In the rows, zero is written as 128.
133	158	109	116	124	142	92	155	132	120	123	103	117	133	156	91	103	160	155	153	117	126	88	140	123	143	105	127	119	125	84	133	163	132	104	109	117	69	68	141	117	109	164	95	152 : q996
113	97	132	184	155	143	204	152	78	121	186	84	184	120	80	120	130	84	75	137	136	102	148	52	107	135	82	68	103	185	155	88	136	129	153	154	108	137	147	132	116	138	158	167	129 : q417
110	97	108	147	155	151	146	143	64	147	178	126	157	157	117	130	134	95	87	151	138	140	146	108	133	113	117	98	130	144	179	123	141	151	148	153	128	173	166	118	122	148	149	157	113 : q824
127	110	126	127	93	159	144	135	69	122	162	93	155	126	134	145	120	129	116	140	109	105	126	69	116	122	107	95	134	142	170	110	151	123	142	135	155	163	151	103	107	122	144	135	142 : q70
111	101	52	157	186	154	152	156	152	97	106	120	100	120	114	158	115	165	139	149	128	109	81	155	139	145	101	128	85	124	89	112	149	126	102	143	135	126	108	133	138	114	137	129	132 : q417
187	86	170	129	147	143	106	88	115	117	120	82	177	148	144	90	124	145	114	175	100	133	112	172	66	140	101	190	47	189	129	107	156	89	97	113	131	62	105	143	102	87	110	114	129 : q147
146	128	87	141	133	136	104	150	120	95	103	137	114	132	152	150	140	158	126	185	99	145	90	139	125	155	122	135	84	111	138	100	170	138	98	121	144	77	88	142	125	106	118	80	133 : q875
136	106	116	132	141	162	104	161	136	98	103	109	137	149	132	110	118	198	127	149	120	133	75	156	152	155	98	152	86	139	110	118	166	141	81	133	119	57	89	121	135	112	146	130	133 : q913
119	84	84	132	145	130	87	135	158	60	74	93	135	121	128	106	118	171	172	175	127	123	62	140	136	170	113	140	76	151	138	104	214	140	101	118	129	85	69	131	157	102	129	146	132 : q875
113	84	142	149	147	167	144	152	66	120	173	91	179	122	128	86	121	121	86	131	173	112	134	103	131	129	86	95	112	146	160	119	152	151	142	162	111	156	158	122	137	127	162	157	125 : q147
95	35	63	177	193	213	156	107	116	99	154	119	144	142	130	113	125	115	115	169	178	144	103	136	150	142	132	86	66	98	86	51	204	82	120	167	151	175	140	119	133	93	131	142	132 : q147
109	95	136	130	114	154	144	137	89	131	175	89	145	126	154	128	107	94	108	132	136	111	151	126	129	127	113	84	136	137	153	122	150	128	159	142	137	175	171	109	132	124	148	164	131 : q824
136	194	145	113	114	168	144	177	158	106	129	105	141	129	151	130	144	114	167	153	157	65	135	179	136	164	96	127	106	167	91	155	189	111	143	165	122	86	96	144	85	135	151	104	173 : q996
88	115	113	155	106	116	184	118	87	122	155	136	143	148	137	144	138	130	103	124	128	117	122	55	139	134	122	74	132	130	157	115	137	134	125	151	120	146	147	117	108	130	151	131	114 : q417
122	69	137	139	106	133	157	120	82	102	177	72	142	155	158	80	125	127	93	137	159	102	130	95	104	105	83	95	134	144	136	77	179	136	140	144	131	156	145	113	137	109	144	149	97 : q147
138	142	105	126	121	154	104	152	134	114	108	106	137	139	132	135	117	176	155	159	109	146	93	150	139	155	124	122	91	136	112	109	168	144	88	142	138	77	120	128	108	104	146	131	153 : q684
137	98	105	156	127	130	122	137	138	135	106	134	109	98	150	118	101	160	130	169	98	164	106	122	135	163	113	132	83	130	107	78	162	106	83	131	113	96	108	127	120	105	132	137	110 : q417
70	64	113	140	209	147	195	99	112	112	201	109	195	137	79	102	108	82	149	112	107	164	142	78	110	81	145	117	125	86	145	113	142	142	133	175	171	190	156	100	142	153	133	198	47 : q913
130	164	82	110	98	169	165	142	52	141	171	109	102	157	106	152	159	104	103	177	136	91	163	68	128	128	131	98	146	150	161	124	135	153	172	97	118	141	151	136	109	129	137	136	140 : q70
81	131	104	136	163	155	144	129	57	140	181	84	135	126	124	73	106	77	118	127	141	98	172	88	118	122	91	94	166	142	166	103	171	149	170	143	126	136	141	111	125	134	174	198	111 : q672
149	94	166	97	130	160	145	130	81	78	161	91	160	133	106	92	133	122	105	114	182	135	194	62	121	95	102	117	133	133	160	94	150	119	173	137	81	80	147	110	123	173	162	135	121 : q913
82	116	112	127	101	185	177	143	77	102	163	102	168	146	128	120	140	131	128	155	106	101	120	69	115	124	101	94	145	133	177	98	151	142	136	123	126	122	118	107	111	108	141	167	101 : q996
162	125	83	122	133	126	193	135	79	85	202	32	102	155	142	94	137	90	90	172	163	87	162	122	114	95	113	91	123	131	147	106	206	161	139	157	170	116	96	123	149	163	98	110	114 : q176
141	116	87	139	112	135	122	132	147	97	97	114	112	89	173	143	101	181	136	173	128	147	110	139	112	177	90	128	90	106	117	115	183	107	99	118	117	95	134	121	123	112	114	124	152 : q929
124	131	80	115	170	158	130	116	174	88	112	81	185	122	139	94	134	220	155	145	126	119	105	145	136	126	86	137	106	82	109	111	159	121	95	164	126	123	82	123	121	79	133	129	82 : q684
130	127	132	157	77	132	111	129	104	131	110	127	119	167	152	115	141	183	128	154	112	156	81	131	136	185	109	113	86	105	94	82	146	119	96	142	78	40	104	122	104	94	188	142	86 : q625
100	98	92	171	134	146	145	99	63	107	169	94	135	148	141	109	110	92	74	132	150	118	132	101	124	123	80	99	110	135	199	95	146	129	165	142	129	130	139	100	157	148	147	155	110 : q929
95	146	141	148	127	131	152	110	67	139	171	106	173	144	124	150	112	113	117	120	121	101	122	49	90	136	87	101	135	126	172	124	116	103	167	123	109	110	147	117	129	141	162	154	128 : q929
139	116	87	135	158	231	86	131	128	102	82	205	118	120	108	89	122	174	145	148	124	145	122	199	145	121	54	151	143	130	115	153	195	106	91	153	102	115	161	139	89	123	103	124	154 : q996
90	65	105	141	118	182	153	123	52	87	162	88	149	211	122	87	120	111	53	106	152	115	142	90	154	151	68	60	174	169	172	104	150	131	158	152	94	122	200	132	159	116	143	161	138 : q824
129	113	102	133	147	184	110	132	136	92	90	122	115	152	144	118	114	159	166	161	108	108	90	166	115	160	112	115	129	160	110	86	166	125	123	139	126	27	55	124	139	102	116	143	108 : q824
173	210	70	123	118	186	148	55	117	87	127	123	139	107	148	128	203	54	178	95	76	95	163	142	140	71	137	151	242	122	223	173	146	65	185	198	160	100	91	102	122	145	142	106	159 : q176
148	116	110	147	157	136	104	150	132	121	108	151	139	99	123	123	133	157	141	171	123	124	123	167	133	161	62	166	112	110	110	118	210	144	95	142	138	90	78	113	108	118	137	143	121 : q176
49	141	126	55	144	203	141	145	99	186	118	98	200	210	149	95	143	126	152	170	138	101	79	96	79	128	119	118	61	164	102	141	139	139	124	194	153	98	91	157	84	119	140	137	85 : q672
93	115	102	132	95	149	155	145	110	128	171	93	139	173	144	125	121	129	122	130	118	118	119	95	96	123	84	96	153	133	147	138	126	150	153	137	138	151	138	103	148	131	132	164	99 : q929
43	70	106	144	103	147	142	133	122	154	132	94	139	194	114	98	121	137	88	105	148	147	149	92	158	129	104	65	115	102	118	149	138	119	128	123	118	137	215	94	172	119	152	173	133 : q913
90	99	78	124	120	157	204	158	91	145	158	156	123	167	81	201	142	106	125	138	39	80	165	84	115	143	102	116	186	62	151	131	57	147	162	91	111	192	170	108	122	103	98	190	80 : q625
112	106	139	135	144	162	169	149	50	134	154	96	134	130	104	104	123	104	93	152	123	97	141	50	112	128	99	127	121	130	158	92	155	123	134	160	135	136	143	132	141	117	158	148	91 : q147
71	124	98	129	141	152	142	125	80	143	160	101	145	134	116	98	106	121	85	119	121	129	112	78	165	120	119	110	137	50	176	152	140	124	133	147	129	188	169	106	162	111	126	135	84 : q824
82	88	129	133	133	146	154	91	94	144	175	92	178	99	111	121	95	102	121	103	120	126	140	89	161	138	113	60	159	117	123	101	148	140	153	117	141	151	185	98	104	139	166	182	156 : q70
127	98	104	152	144	147	179	103	78	128	169	107	149	110	119	110	125	118	82	131	112	116	138	87	148	138	94	103	133	142	165	90	124	126	152	150	122	148	150	116	112	117	140	144	91 : q417
136	91	109	131	111	164	93	135	150	90	115	122	116	184	161	126	112	159	152	163	91	146	83	188	144	155	105	146	126	124	120	107	176	137	113	137	144	92	110	120	153	95	104	151	105 : q824
150	100	118	118	177	163	58	133	150	130	91	133	131	117	138	101	85	163	138	137	127	131	135	172	160	128	106	166	103	79	98	120	150	112	113	168	173	80	75	131	142	106	137	143	124 : q176
140	126	88	150	134	139	125	123	128	129	117	124	114	132	137	126	106	154	135	162	123	130	90	142	136	151	100	136	95	128	124	94	174	134	101	135	121	76	106	125	126	122	143	154	128 : q929
130	129	125	139	139	148	96	148	130	95	101	103	123	136	143	125	109	159	136	159	107	149	90	173	120	148	89	134	103	142	116	113	160	143	108	120	112	33	123	138	130	123	140	128	133 : q824
101	85	133	159	158	144	134	138	62	124	148	115	147	114	124	113	108	101	110	139	125	122	148	86	110	134	98	109	125	115	170	120	138	137	156	142	127	154	146	111	145	132	155	156	111 : q147
144	112	103	114	168	161	93	151	142	124	121	120	140	156	137	107	84	170	159	165	140	117	69	167	125	130	77	150	86	129	80	105	177	137	92	141	114	82	123	153	120	112	122	134	143 : q147
113	143	105	144	138	147	107	121	143	97	108	93	173	131	137	117	93	175	130	140	103	115	74	162	134	159	75	100	89	151	128	135	138	148	108	154	138	101	114	143	117	111	125	144	152 : q684
106	93	120	145	135	147	147	125	88	116	183	84	160	164	124	99	119	123	82	129	160	116	126	94	129	100	80	92	115	132	149	112	141	152	149	152	132	154	157	121	136	136	166	155	118 : q147
111	103	118	131	117	146	146	141	67	127	178	93	147	138	135	92	132	100	98	144	133	112	151	97	143	106	119	113	120	116	164	87	129	143	145	134	116	139	146	116	117	122	149	158	80 : q625
109	112	99	150	128	147	132	147	55	127	154	119	123	147	137	98	115	99	74	165	133	140	135	71	123	125	106	87	129	170	177	96	156	130	142	151	117	162	153	136	117	137	139	133	111 : q824
88	126	128	148	130	178	145	143	76	122	179	92	111	152	114	115	102	124	94	159	131	90	107	90	127	119	79	91	124	122	120	111	132	149	157	123	123	150	126	146	149	139	153	174	114 : q147
144	98	125	144	113	117	189	95	54	116	186	116	156	161	149	159	146	111	109	149	132	112	156	65	104	156	109	105	109	128	181	89	108	155	162	122	112	130	143	122	130	105	180	141	85 : q929
69	117	65	155	187	126	169	119	95	93	176	126	154	155	136	136	109	145	107	103	110	102	128	107	111	129	107	79	178	144	175	106	130	135	119	148	146	141	140	118	110	124	114	150	95 : q875
133	120	73	98	160	150	100	155	129	81	100	78	137	144	154	73	85	200	169	155	147	114	77	161	142	155	83	135	71	164	130	126	173	184	98	157	114	35	101	121	127	112	145	121	100 : q913
140	77	99	126	139	184	155	146	140	81	155	126	134	124	122	119	97	90	136	134	134	150	127	173	111	123	100	131	64	139	102	70	144	136	79	152	136	76	144	140	131	130	123	142	121 : q625
129	125	101	147	149	126	118	124	147	128	105	95	140	126	119	119	108	185	128	169	101	138	94	135	144	155	88	123	89	97	92	95	184	121	89	150	154	107	129	135	138	103	125	138	120 : q684
125	83	119	153	143	153	158	136	85	113	176	83	154	122	128	107	104	114	92	132	119	120	129	76	138	141	92	90	138	139	145	81	135	119	161	152	124	137	126	125	145	128	141	154	114 : q417
137	126	66	128	173	168	84	115	125	172	167	137	121	143	179	43	72	97	193	146	122	124	143	196	161	86	149	107	109	144	126	140	141	155	139	162	162	140	127	107	109	97	83	102	76 : q417
129	106	127	113	134	155	142	157	55	148	158	80	132	114	121	90	124	112	98	140	119	115	151	82	139	120	113	115	165	106	165	93	157	155	163	134	120	158	148	106	117	127	149	170	115 : q672
157	93	91	100	120	164	111	170	151	75	93	134	113	133	135	99	111	188	192	167	122	149	113	166	152	152	99	169	113	96	126	105	200	177	75	134	109	62	116	124	150	88	131	157	99 : q996
118	105	134	131	124	162	173	135	64	123	179	90	144	131	123	121	123	95	102	124	137	96	151	92	114	125	93	97	127	143	150	89	140	134	146	163	150	127	138	112	116	125	157	154	98 : q176
129	137	109	130	129	165	90	151	110	111	98	126	136	141	117	119	112	188	126	153	128	123	67	144	135	183	68	126	102	133	117	117	171	148	115	155	106	94	81	127	127	123	137	137	132 : q684
113	68	116	157	159	129	167	120	96	112	174	77	182	154	116	109	129	130	130	139	131	121	111	98	116	92	110	116	108	126	168	107	153	160	116	135	135	144	136	110	162	131	153	179	94 : q929
108	88	115	147	135	168	121	125	72	116	168	116	169	165	150	98	133	105	123	120	112	128	129	105	130	117	100	105	152	128	172	102	102	134	157	141	107	153	96	109	131	115	157	152	93 : q176
123	141	107	125	128	211	113	154	126	114	121	130	112	108	150	123	101	153	145	151	113	140	82	195	123	150	118	133	97	131	110	140	147	154	112	161	143	59	87	130	121	117	116	163	120 : q417
125	98	148	160	101	159	147	129	51	108	218	79	163	154	129	82	131	118	103	132	125	116	155	86	152	129	109	72	134	146	174	110	119	150	151	131	116	139	145	101	124	125	169	143	86 : q625
119	107	102	138	144	161	108	126	124	134	127	173	131	142	140	117	107	134	137	135	113	125	97	171	136	160	80	153	106	153	105	73	130	134	89	113	101	88	84	126	97	94	134	144	107 : q176
90	88	127	115	131	166	152	106	69	123	181	111	165	142	139	125	111	94	125	112	137	105	165	79	141	125	112	85	144	111	162	96	131	140	176	151	164	151	140	90	130	136	144	135	91 : q70
115	145	127	152	117	143	159	164	61	131	173	91	143	145	125	135	122	108	86	153	129	86	129	48	100	112	114	95	130	129	171	124	134	121	167	162	136	186	158	139	115	118	143	162	129 : q147
125	114	118	116	118	166	111	142	100	147	124	129	159	148	146	126	109	145	165	148	92	117	92	141	123	164	111	124	102	151	125	114	147	148	99	121	126	90	102	109	98	95	136	124	127 : q70
94	104	69	111	163	170	120	175	131	99	118	74	120	130	131	82	83	145	145	139	144	82	42	216	102	147	68	155	83	192	119	174	206	181	70	142	150	112	108	108	143	126	98	130	144 : q147
117	122	115	145	146	162	95	137	154	75	92	118	146	113	128	108	130	183	136	133	129	111	94	173	151	155	72	130	102	123	129	132	161	119	101	107	72	87	94	135	135	110	136	123	149 : q875
116	120	133	130	114	156	108	125	122	119	150	72	131	103	123	100	95	117	130	130	85	104	194	128	194	164	79	107	164	143	195	142	144	125	182	133	132	142	168	98	143	142	148	178	118 : q875
112	125	99	103	138	180	137	147	125	118	117	137	130	121	145	115	100	144	126	145	133	121	101	126	124	128	102	129	115	109	102	80	150	116	96	146	119	78	94	154	120	116	144	148	132 : q996
106	96	109	152	147	152	158	132	95	118	162	102	154	136	117	153	132	143	81	141	140	116	134	74	133	135	114	110	131	112	160	103	127	130	169	146	173	145	130	106	140	129	141	158	108 : q929
133	67	99	135	139	128	60	164	81	129	148	106	102	163	138	62	52	130	127	145	145	94	187	131	117	110	54	100	118	189	134	98	156	131	145	102	118	125	183	101	100	123	116	125	119 : q625
107	135	96	138	81	141	113	127	142	159	101	137	122	118	151	145	118	148	125	160	104	133	57	141	119	161	73	117	120	121	87	106	185	129	122	172	162	142	120	129	118	118	148	191	127 : q70
118	100	78	140	161	155	123	139	138	102	88	129	119	138	127	134	98	154	125	134	134	133	95	163	142	154	128	107	98	118	114	122	154	137	98	157	134	92	138	135	132	94	134	144	144 : q824
122	123	85	135	163	151	97	160	147	106	121	123	125	112	150	124	109	163	125	153	135	131	99	163	156	148	84	132	104	114	111	96	166	129	106	146	130	105	118	152	147	117	140	124	128 : q875
105	120	85	152	161	159	106	131	120	110	105	161	109	158	130	128	109	144	118	147	119	136	151	163	152	159	88	125	108	129	113	96	156	129	115	158	133	131	129	129	91	112	144	135	122 : q684
87	96	132	149	158	175	128	161	130	91	139	129	131	107	125	136	109	138	133	119	111	141	116	170	123	156	116	109	128	97	96	123	159	154	106	137	168	101	130	126	146	107	130	151	123 : q875
148	129	63	149	175	173	116	177	105	120	55	49	130	142	106	93	124	156	147	149	92	115	142	190	121	111	92	85	59	111	128	201	114	142	99	110	57	92	191	132	102	97	134	70	191 : q70
131	135	88	134	130	160	116	117	107	116	100	127	136	119	130	122	120	158	119	159	103	133	100	133	134	177	85	119	116	118	135	106	169	131	107	141	122	80	95	129	138	109	127	129	139 : q684
163	155	19	180	128	142	78	138	139	112	132	124	99	213	116	115	153	87	177	191	103	87	128	164	129	63	68	161	74	194	193	153	163	115	136	139	179	117	180	133	177	104	110	84	122 : q625
174	133	96	128	133	178	95	99	165	101	111	114	109	105	135	83	88	143	171	148	120	135	119	232	180	152	118	125	108	160	105	104	206	166	88	167	175	43	113	131	141	111	120	163	153 : q684
142	112	128	123	127	174	115	161	154	109	120	113	151	119	166	133	119	165	118	157	121	157	113	172	121	138	111	130	101	149	108	117	152	117	84	159	133	98	112	145	110	115	151	143	149 : q824
118	103	97	128	106	158	114	109	121	123	99	134	149	132	137	120	127	121	148	153	104	125	80	139	152	170	99	151	82	142	133	105	190	132	91	128	148	102	130	121	129	82	136	122	138 : q70
95	151	78	128	107	169	142	88	85	143	141	177	130	191	113	126	125	141	136	128	113	51	99	79	129	147	76	87	195	221	140	124	164	112	121	134	160	102	158	134	88	97	84	130	140 : q176
100	139	99	141	143	136	129	133	80	123	144	84	142	119	106	88	123	143	100	128	146	95	154	70	153	144	90	84	167	128	169	105	157	143	167	140	112	127	100	98	147	136	158	158	110 : q684
134	108	111	128	135	152	190	158	127	101	189	105	123	127	89	92	117	126	124	154	173	91	178	76	147	85	90	127	119	132	153	98	176	129	126	175	139	221	184	144	160	126	136	185	64 : q996
134	148	87	117	172	109	117	144	127	157	128	75	127	154	143	79	82	175	126	115	137	85	109	181	154	131	56	117	108	158	93	139	135	152	107	141	73	83	145	130	100	128	184	137	135 : q913
109	96	119	110	72	135	64	135	126	113	105	88	125	98	133	126	122	177	173	142	101	156	82	83	189	138	135	110	153	69	173	151	170	124	166	99	131	178	181	81	161	128	132	125	137 : q875
